Known rows:
lutun: [ 14  -1  -3 -17   4  -7   3   9   3   9  10  13 -13 -11  -1   0  -3   9
   1  -7  15   9  -8   9 -13 -12  -5  -2   8   1]
lezi: [ 17   2   0 -10   1 -12   7   3   5   9  12  12 -10  -4  -2  -3  -8   6
  -2  -8   8   3  -4   1  -7  -1  -4   0   0  -1]
flefil: [  6 -16   8 -10   2   5  25 -26   6   9  11  16   0 -11  -5   3 -11  10
  -9 -25  11   6  -6   4  17   1 -11  -5  18   1]
skivom: [-15 -13 -19  30 -10  12  -4  -4 -11  -7   8 -10   9  -7  16  16   0   0
   0 -19  -6 -19 -17  10 -11  -6   8 -13  18  12]
skebuklum: [  5  -1 -11 -16  -4   8  12  23 -10   4 -15  -6 -18  -1 -11  13  13   8
   4  -2  -2  -8  -5  24 -23  -8  -5  -7  17  -1]
sebem: [-16 -23  -6  33   4 -13   0  22   3   4   3  -8  -4  -6  19   4 -14   4
 -11  -4  14 -11 -14   9   8  -2  -4 -28  -4   1]
nipubruk: [-11 -22  -1  39   0 -19   1  15   2   1   5  -8   1  -3  20  -2 -20  -1
 -19  -4   7 -18 -14   0  13   6  -1 -23 -11  -1]
trura: [ 13   1  -3  -2  -9  -3  14   5  -5  -1 -10  -7  -9   4 -11   4   8  -3
  -9  -2 -13 -24   2   0 -14   6   2   0  -1  -3]
zaflu: [ 15   2  -2  -3  -9  -3  14   4  -6  -2 -10  -8  -7   6 -11   3   6  -4
 -11  -1 -14 -24   0   1 -14   7   2   0  -1  -3]
girin: [-16 -24  -4  33   2 -14  -1  24  -1   2   5  -6  -4  -6  18   2 -16   4
 -14  -5  13 -11 -17  10   8  -1  -4 -26  -2  -1]
bira: [ 17  -6  13  -9  -5   3  17 -15   1  11   8  10  -1  -8  -5  -5  -2   8
   2 -22   6   4  -5   3   3 -14  -1  -3  11   4]
breklasu: [ 16   1   0 -10   1 -12   7   3   5   8  13  14 -10  -4  -3  -3  -7   6
  -3 -10   8   2  -4   1  -7  -1  -3   1   1  -1]
plistum: [ 16   1   0 -11   0 -13   8   5   3   8  14  15 -10  -4  -3  -4  -8   6
  -4 -11   8   2  -5   1  -7   0  -3   2   2  -2]
trira: [ 17   0  -1  -9   3 -11   7   2   7  10  12  12 -10  -4  -3  -2  -6   6
  -2  -7   9   2  -2  -1  -7  -1  -3   0  -1   0]
trastim: [  6   0 -10 -15  -4   8  13  20  -8   3 -13  -6 -16   0 -11  11  13   6
   2  -1  -3 -10  -5  21 -23  -6  -5  -8  14  -2]
mozer: [ 22  -3   1 -13  -2  -1  11 -10   2   5  12  10   1  -8   9   3  -2   6
  -2 -20  13   2  -7  -6  -6 -11   2   1   9   3]
niti: [-13 -15 -11   8   3   0   4  28  -4   5  -2  -5 -11  -7   8  10  -4   9
  -2  -3  13  -3 -16  25  -7  -9  -9 -24  12   0]
zeki: [-14  -9  -8  32 -15  -4  -8   7  -1  -8   9 -10   1  -6   0   8  -6  -1
  -9   0 -12 -26 -10  13  -3  15   7 -13  -5   2]

Facts:
subro {Π=a, Ψ=flego}
bira {Π=a, Ψ=fugo flegram, β=klugedrel stetroklam}
trikla {Π=c, Ψ=kemedas}
fuvel {Π=g, Ψ=flistek bragrur defla skilo}
dozin {Π=c, Ψ=fuga kubrabul}
dekles {Π=a, Ψ=grasto, β=veplem nufibro}
fofogan {Π=e, Ψ=plabir drogom klidaples}
britru {Π=a}
flopluku {Π=d, Ψ=breto niti traveplar}
plifor {Π=b, Ψ=lelikluk flistek plistum, β=radro nufibro bovim}
feru {Π=g, Ψ=tilil}
nufibro {Π=b, β=zizen}
dosan {Π=b, Ψ=lezi drulak}
niti {Π=f}
flepe {Π=c, Ψ=skekur, β=zizen}
plosin {Π=f, Ψ=pleklir bragrur, β=flege}
grogul {Π=a, Ψ=brupur}
plabir {Π=b, Ψ=bragrur, β=flepe nufibro}
plusti {Π=g, Ψ=dotrur}
buplun {Π=c, β=lutun flege mekabrom}
neskil {Π=b, Ψ=rudral fugo depo}
veplem {Π=g, Ψ=stizubel, β=zizen greplus}
nostis {Π=b, Ψ=grugra}
klidaples {Π=e, Ψ=lezi breklasu}
stetroklam {Π=a, Ψ=klebok, β=lutun tregilin flege}
reklus {Π=a, Ψ=bibes, β=plifor flepe soflas mufil}
fluzik {Π=g, Ψ=rudral plufus dotrur tilil}
klusen {Π=b, Ψ=lezi}
demum {Π=a, Ψ=lobrul traveplar, β=tregilin brotre nufibro}
vuzos {Π=b, Ψ=duplibor}
luste {Π=d, Ψ=stipadri lelikluk greplus}
skifoska {Π=b, β=nufibro}
sarazul {Π=a}
stifleti {Π=c, Ψ=lobrul drogom skilo skekur}
plutrul {Π=a, Ψ=skivan lutun gutotruk}
brupur {Π=c, Ψ=dosan, β=skekur}
rori {Π=a, Ψ=rugiplom}
dadrodi {Π=b, Ψ=fuvel, β=rori}
mufil {Π=c}
kleskem {Π=a, Ψ=nodru flilar}
kadal {Π=b, Ψ=bibes mupo}
tesker {Π=a, Ψ=grasto bira, β=flepe rori zizen}
lobrul {Π=b, Ψ=mozer}
zeki {Π=d, Ψ=kubrabul grugra}
tregilin {Π=b}
zaflu {Π=b, Ψ=zekile}
tritretas {Π=d, Ψ=plosin}
purotin {Π=e, Ψ=bolon dise}
naklo {Π=d, Ψ=tidra, β=veplem klugedrel rori nufibro stesko}
grasto {Π=b}
petek {Π=a, Ψ=sarazul}
devan {Π=e, Ψ=kadal}
plufus {Π=d, Ψ=dozin luma klusen greplus}
taplo {Π=a, Ψ=klebok}
dotrur {Π=a, Ψ=bragrur kubrabul dise}
drusken {Π=c, Ψ=tesker grugra fuvel flefil}
grikur {Π=b, Ψ=lezi skebuklum flefil}
ferun {Π=a, Ψ=dekles bragrur grugra dosan, β=mobrok}
flegram {Π=d, Ψ=lezi fuga foplutu mozer}
luma {Π=f, β=tesker greplus}
gutotruk {Π=b, Ψ=lezi grugra flegram mozer}
mupo {Π=a, Ψ=radro, β=skivan zuklak}
drogom {Π=b}
dustus {Π=f, Ψ=dozin kubrabul klusen}
radro {Π=a, β=demum flepe zizen}
stizubel {Π=d, Ψ=lelikluk ferun}
lutun {Π=a}
vegro {Π=d, Ψ=plabir defla}
zubek {Π=b, β=plosin luma}
klugedrel {Π=a, Ψ=dozin purotin greplus gutotruk}
didres {Π=d, Ψ=bibes skomodri}
brafim {Π=c, Ψ=plosin}
breto {Π=a, Ψ=zekile trabra brupur kubrabul, β=stesko}
vobrom {Π=g, Ψ=feru foplutu kemedas greplus}
stibron {Π=d}
trastim {Π=b}
bolon {Π=c, β=breto nufibro}
flefil {Π=e, Ψ=fluzik, β=dekles klugedrel guni greplus}
skivan {Π=a, Ψ=flepe tesker}
duplibor {Π=a, Ψ=skuflek, β=gorir}
tidra {Π=a, Ψ=drulak trikla}
bibes {Π=d, Ψ=lotrus}
lelikluk {Π=a, Ψ=klidaples flegram}
mobrok {Π=a, Ψ=vodom gutotruk}
pleklir {Π=a, Ψ=klugedrel dozin lutun, β=tidra nufibro}
bovim {Π=b, β=lutun zizen girin}
mosir {Π=b}
bugrum {Π=d, Ψ=sabi}
stofol {Π=c}
triklodras {Π=d, Ψ=plestu pomum girin, β=zizen}
leklon {Π=a, Ψ=plusti, β=nufibro}
soflas {Π=c, Ψ=zubek dosan}
brotre {Π=e, Ψ=ziplo fofogan, β=dekles flege}
defla {Π=b, Ψ=breklasu}
sabi {Π=g, Ψ=rudral lotrus}
ziplo {Π=b, Ψ=lobrul zekile}
skomodri {Π=e, Ψ=grokam}
gorir {Π=a, Ψ=purotin fluzik}
stilum {Π=c, Ψ=pidrik}
flege {Π=c, Ψ=rugiplom, β=zizen}
breklasu {Π=a, Ψ=plabir grasto}
trodrar {Π=a, Ψ=gutotruk}
trabra {Π=b, Ψ=sumom}
brefi {Π=c}
zizen {Π=f}
brobubra {Π=d}
stesko {Π=b, Ψ=plestu plabir girin grasto, β=zizen}
padrik {Π=e, β=leklon}
lezi {Π=a, Ψ=zekile platror}
plestu {Π=a, Ψ=plusti klidaples}
teza {Π=b, Ψ=grevol trastim}
foskel {Π=f, Ψ=flistek}
pomum {Π=a, Ψ=dotrur}
lozok {Π=f, β=dekles klugedrel}
skuflek {Π=a, Ψ=klugedrel dise}
luskim {Π=g, β=nufibro}
mozer {Π=a, Ψ=bolon kubrabul, β=fudrir mekabrom}
fudrir {Π=a, Ψ=lezi bolon, β=flepe nufibro}
trura {Π=b, Ψ=brobubra ziplo vuzos plutrul}
fugo {Π=e, Ψ=klusen, β=klugedrel}
guni {Π=d, β=veplem}
tilil {Π=f, Ψ=skekur, β=veplem tribrim plosin}
gotos {Π=c, Ψ=fuga, β=plutrul}
funa {Π=a, Ψ=vegro}
grevol {Π=a, Ψ=leklon, β=skivan breto}
doflos {Π=d, Ψ=dustus}
nodru {Π=a, Ψ=didres}
zuklak {Π=b, β=dekles klugedrel}
tribrim {Π=g, Ψ=skivom tritretas plabir fuvel}
skivom {Π=d, Ψ=mobrok, β=poma nufibro flege}
platror {Π=g}
klufol {Π=g, Ψ=lutun kubrabul}
flilar {Π=g}
trira {Π=a}
mekabrom {Π=b, Ψ=defla, β=platresko drusken}
truri {Π=c, Ψ=tidra klidaples}
skekur {Π=b, Ψ=skilo greplus, β=dekles rori tidra nufibro}
brofu {Π=b, Ψ=plufus}
mikas {Π=a, Ψ=lutun defla}
stestes {Π=d, Ψ=luma defla}
greplus {Π=g, Ψ=flegram, β=nufibro zizen}
flibam {Π=d, Ψ=gutotruk}
dise {Π=a, Ψ=kubrabul}
stipadri {Π=d, Ψ=platresko, β=dekles plutrul}
nipubruk {Π=c, Ψ=lutun drulak}
sumom {Π=c, Ψ=dekles bragrur klusen}
skebuklum {Π=b}
sebem {Π=c}
skilo {Π=e, Ψ=dise, β=plutrul}
bragrur {Π=b, Ψ=platror}
flego {Π=d, Ψ=bragrur greplus bira, β=demum skivom}
klebok {Π=a}
trugas {Π=e, Ψ=feru skivan}
poma {Π=a}
tratrizu {Π=a, Ψ=lutun trastim, β=veplem}
samo {Π=b}
fitezo {Π=b, Ψ=flegram bira, β=flepe guni}
vaka {Π=g, Ψ=vipek flepe, β=naklo}
nebras {Π=b, Ψ=pleklir vegro}
platresko {Π=a, β=padrik mobrok}
rudral {Π=b, Ψ=lezi drulak trikla}
pidrik {Π=a, β=triklodras stetroklam}
pazim {Π=a, Ψ=brobubra grokam klidaples}
grokam {Π=b}
zafas {Π=a, Ψ=mikas breklasu grasto skekur}
fuga {Π=d, Ψ=drulak}
stoga {Π=d, Ψ=gorir dotrur bragrur sarazul}
flistek {Π=a}
drulak {Π=a}
zekile {Π=a}
vodom {Π=a, Ψ=mozer skekur}
kemedas {Π=d, Ψ=foplutu purotin tilil bira}
rugiplom {Π=a, Ψ=tidra kemedas}
plistum {Π=a, Ψ=sarazul}
gaklo {Π=g, Ψ=plusti drusken}
foplutu {Π=g}
lotrus {Π=g, Ψ=flepe purotin, β=veplem naklo}
girin {Π=c, Ψ=bragrur}
kubrabul {Π=c, β=zizen}
grugra {Π=a, Ψ=mozer}
drigraki {Π=e, β=buplun zizen}
vipek {Π=f, Ψ=rudral kadal}
depo {Π=b, Ψ=demum stetroklam}
traveplar {Π=c, Ψ=platror trastim bira}

Rows:
No name comes twice in this set of rows, the named rows included.
[  1 -26  -1  11  -4   4   3   1  -8  -7  -4  -8   6 -17  21   7   0   0
 -17 -15  14 -15 -19   3  -2 -18   6 -15  10   5] | plosin
[ 21   2   5  -4  -2 -19   8  -3   4   5  16  14  -5  -1  -3  -9 -12   1
 -11 -11   2  -5  -3  -9  -3   7   0   5  -5  -3] | petek
[ 17   3  -1  -7   2 -13   7   0   6  11  12  12  -9  -2  -1  -3  -9   4
  -2  -9   5   2  -1  -2  -6   0  -3   2  -1   0] | tidra
[ 21  -5   2  -7 -15   5  17  -9 -10 -10 -11  -8   5  -2   3   9  12  -5
 -15 -14  -6 -28  -3  -9 -13  -4   9   2   6   0] | mekabrom
[ 34   3   1 -24   5  27  15 -35  35   8  16 -14  19  -4   8 -13   4  -7
   2  14  19   1 -22   8 -19 -35  -2 -36   4  10] | stetroklam
[ -4 -24  -6  18  21 -13  28  -6  25   9  23  33 -12 -16 -35 -16  47  -8
   9 -29  33 -17  36 -62 -22  -4   1 -11 -28   0] | kleskem
[ 17   0   3 -10   0 -12   6   0   5  10  11  14  -9  -7  -3  -3  -5   5
  -2  -9   7   2  -3   3  -6  -4  -3   1   1   0] | plutrul
[ -5 -14  -8  23   4  -5  -2   7   6  10 -12 -13 -13  -7  13  19  -7   5
  -4   4   5 -12   1   6   6  -1  -2 -14  -8   7] | vipek
[ 27  -1   0   1   6   6  -7 -33  16  30 -20 -11 -21 -16  18  39  -6  18
  18  -1   9   9  24  -6  16 -16   6  12  -9  24] | mupo
[  7   1  -7   1  -7  15  28  -9 -14   7 -12  -8  -2  10  -4  10  11   1
   8 -26 -16 -14   0   3 -11  -8  -1  -4  23   6] | skekur
[ -3 -28  -4  38 -18  21  -6  -4 -10 -14  18 -31  -1  -2 -17  12 -10  11
 -12 -12   4 -23 -22  -6   1  15  14 -13   4   9] | triklodras
[ 14   6 -15  -2   6  -2  21 -14  -5  11  19  13   3  10  17   3 -10   2
   8 -35   2   4  -7 -16 -10  -7  -3   3  21   7] | leklon
[ 25 -17   2   4 -13  20  18  -7 -14  -9   0 -28 -10  11 -26  10   2  10
 -12 -15   1 -21 -11 -19  -9   9   9   0   9   3] | stesko

The same elements again, as new rows of numbers:
Known rows:
plutrul: [ 21  -1 -12  12   0  -8  22  27  -3 -27   5  -1   3 -35]
fuvel: [-18 -25  57  35  10  34  11 -13 -41   3 -28  -4 -17 -36]
stifleti: [  5 -28 -17 -14   0 -32  -2  17  -1  18 -49  -6   3  11]
flilar: [-17 -38  33  33  10  16  26 -29 -27  16  -4   9 -20 -41]
nufibro: [ -3  20 -14  -6  11 -19  -4  15  11   4  12  -4   5   8]
lelikluk: [-1  6 13 15 -7 -7 12 28  2 -2 -1 26  1  1]
greplus: [ -9 -29  48  33  -4  10  35   4 -42  15 -30  43 -14 -36]
stipadri: [  7   4   5   7   2  16  22  -5 -11   1   0   7   2 -34]
flegram: [ -2  -6  35  -2 -23  -2  32  27 -21  11   9  50  14 -17]
didres: [-11   3  11  18   1   5  16  -8 -18  10   2   8  -2 -17]
stizubel: [-12   5  18  13  -3   9  13  -1 -18   9   1  12  -1 -17]
drogom: [ -3  20 -16  -4  12 -17  -3  15   8   4  11  -4   2   7]
teza: [  0  19 -12  -8  10 -18  -3  22   7   3   8  -3   5   7]
bolon: [  5 -34 -12 -24   5 -30  -9   3  19  23 -27  -5  11   7]
pleklir: [  4   9  18   8  16 -18   6  -3   0  -7   0   6   9  -3]
leklon: [ 2  3  9 19 12 -8  7  6 -2 -4  5  1  4  7]
stoga: [-12   8  34  10   2  13   1  -5 -25  -1  -5  -8   8 -17]
rugiplom: [-2  4  4 18  6 -8  9 10  5 -2  4 11 -3 -1]

Rows:
No name comes twice in this set of rows, the named rows included.
[-13 -34  54  29  11  17  19 -22 -38   5 -13   1 -10 -43] | plusti
[  0  -3  31   1   3 -14  14 -10 -33   1  10   7  21 -24] | zeki
[  5 -21 -25  -7  -2 -38   0  21  -6  20 -65   3  -5  13] | flepe
[ 33 -39 -25 -36  -6  -7  14  22  26  -2 -30 -16  11 -23] | gotos
[ 23  -2  30  -4  17 -41  25   5 -18 -10   9  20  31  -2] | mozer
[  8  10  47  -4  22 -19 -11   0 -21 -29  -1 -26  29  -9] | dotrur
[  6   5  13  18   4 -32   7  18 -18 -12  -6  15   9  -9] | klugedrel
[  7   7  14  11  17 -27   6   2 -13 -11   1   1  12  -7] | skuflek
[ -1  29  -2 -11  14 -14  -6  18  10   3  -3   0   7   8] | dadrodi
[  0   9  21  13  13 -15  -4   5  -5 -12   0  -6   8  -5] | pomum
[ -8  17  14  23   4   9  -5  17   5  -7 -12   1  -8   3] | breklasu
[-22 -21  26 -19 -26  26  13  20  -8  34   1  17   0 -14] | klidaples
[  3  27  -2 -13   2 -17   5  32   4   6  -7  20   8  11] | fitezo
[ 11 -39   5 -37  13 -50  -4 -10   7  11 -24 -19  22   6] | kubrabul

